Below is a small trained network, with its code and all its weights. Each question gives an input and a class and asks what happens when units are switched off, that is, made to give their printed mean instead of their output.

import numpy as np


def w(rows, s, z=0):
    codes = np.array(rows[::2]) - 128.0
    scale = np.full(codes.shape[1], s)
    scale[-1] = z or s
    return codes * scale


def f(y):
    return y / 2 * (1 + np.tanh(0.7978845608 * (y + 0.044715 * y**3)))


def log_softmax(a):
    a = a - a.max(-1, keepdims=True)
    return a - np.log(np.exp(a).sum(-1, keepdims=True))


def net(x, mask):
    res = np.array(x, float).reshape(1, 4) / 4 @ E
    y = f(res @ A[0][:, :-1].T + A[0][:, -1])
    res = res + np.where(mask, y, B[0][:, -1]) @ B[0][:, :-1]
    return log_softmax(res[-1] @ U[:, :-1].T + U[:, -1])


A, B = {}, {}
E = w([
[119,163,166,69,247],'x0',
[213,24,177,179,174],'x1',
[101,24,145,90,100],'x2',
[107,138,244,145,111],'x3',
],0.013)
A[0] = w([
[152,192,158,123,199,142],'n0',
[140,62,116,216,132,109],'n1',
[104,194,66,156,84,246],'n2',
[124,161,189,228,114,253],'n3',
[158,73,78,106,117,121],'n4',
[136,91,70,90,250,180],'n5',
[112,146,169,97,81,152],'n6',
[95,159,30,82,130,180],'n7',
[125,97,95,128,36,232],'n8',
[47,99,157,33,141,185],'n9',
[126,189,218,139,167,202],'n10',
[102,36,178,144,97,237],'n11',
[57,186,157,66,118,222],'n12',
[169,81,173,143,127,192],'n13',
[144,70,137,102,112,44],'n14',
[43,125,175,49,80,153],'n15',
[157,60,146,147,156,207],'n16',
[84,49,185,161,19,138],'n17',
[133,147,159,126,183,123],'n18',
[85,140,93,32,177,142],'n19',
],0.013,0.0041)
B[0] = w([
[110,146,115,150,141,228],'n0',
[157,139,164,138,95,202],'n1',
[131,132,95,170,108,249],'n2',
[96,143,160,175,145,209],'n3',
[131,131,137,163,145,187],'n4',
[182,112,37,140,252,244],'n5',
[76,120,101,141,90,174],'n6',
[124,128,38,136,119,232],'n7',
[143,65,150,174,94,230],'n8',
[85,52,102,72,170,222],'n9',
[82,141,147,127,175,236],'n10',
[128,98,187,115,122,234],'n11',
[49,153,132,99,80,253],'n12',
[138,130,184,134,155,202],'n13',
[135,141,142,128,131,169],'n14',
[84,80,134,103,86,218],'n15',
[197,133,211,99,165,218],'n16',
[109,96,164,143,102,248],'n17',
[97,124,113,147,166,188],'n18',
[72,148,43,91,142,226],'n19',
],0.011,0.014)
U = w([
[85,129,88,28,105,91],'0',
[144,165,52,97,145,38],'1',
[119,67,135,95,54,87],'2',
[68,205,156,181,111,254],'3',
[170,126,199,161,67,69],'4',
[187,121,73,226,3,150],'5',
[232,93,115,115,173,180],'6',
],0.012,0.0037)

Each question gives the input, the list of numbers given to net, and the class t.
The units are the neurons (one row each of A and B). Each row of codes is followed by its name. A weight is (code - 128) times the scale printed after its matrix; where a second scale follows, it is the last column's (A, B and U).
mask holds one flag per neuron, in row order. A switched-off neuron (its flag False) gives its mean, the last column of its row in B, instead of its output. The means were averaged over made-up inputs and are rounded, as every weight is.
A unit's drop is (log p(t) with every unit on - log p(t) with that unit switched off) / (log p(t) with every unit on - log p(t) with every unit switched off).
The circuit of an input: a set's keep is (log p(t) with only the set's units on - log p(t) with every unit switched off) / (log p(t) with every unit on - log p(t) with every unit switched off). Starting from the 12 units with the biggest drops (on a tie, the unit counted first), units are removed one at a time, each time the one whose removal leaves the highest keep (on an exact tie, the one counted first), for as long as the keep stays at least 0.8.
units of the circuit, in order: the units of the circuit, biggest drop first
unit that matters most: the unit with the biggest drop
top k neurons: the k neurons with the biggest drops, biggest first
drop when u is switched off: that unit's drop, to one decimal
input [-4,-8,2,1], class 5: unit that matters most	n2
input [6,4,7,7], class 6: top 3 neurons	[n16 n9 n12]
input [-5,-5,1,4], class 5: units of the circuit, in order	[n2 n8]
input [6,-6,1,-6], class 1: top 2 neurons	[n5 n7]
input [8,4,1,6], class 6: top 2 neurons	[n5 n16]
input [0,-3,-7,-3], class 1: top 2 neurons	[n8 n17]
input [-4,2,4,-7], class 5: top 3 neurons	[n8 n9 n10]
input [0,-7,-8,-5], class 1: top 2 neurons	[n19 n8]
input [-1,-1,1,4], class 2: top 2 neurons	[n0 n15]
input [3,3,-4,0], class 6: top 2 neurons	[n12 n19]
input [4,4,-1,4], class 6: top 2 neurons	[n12 n16]
input [-8,-1,8,1], class 4: drop when n4 is switched off	0.1
input [-6,-5,5,-1], class 5: drop when n2 is switched off	0.2
input [2,-3,-2,1], class 0: top neuron	[n3]
input [-5,8,-5,-6], class 6: drop when n12 is switched off	0.3
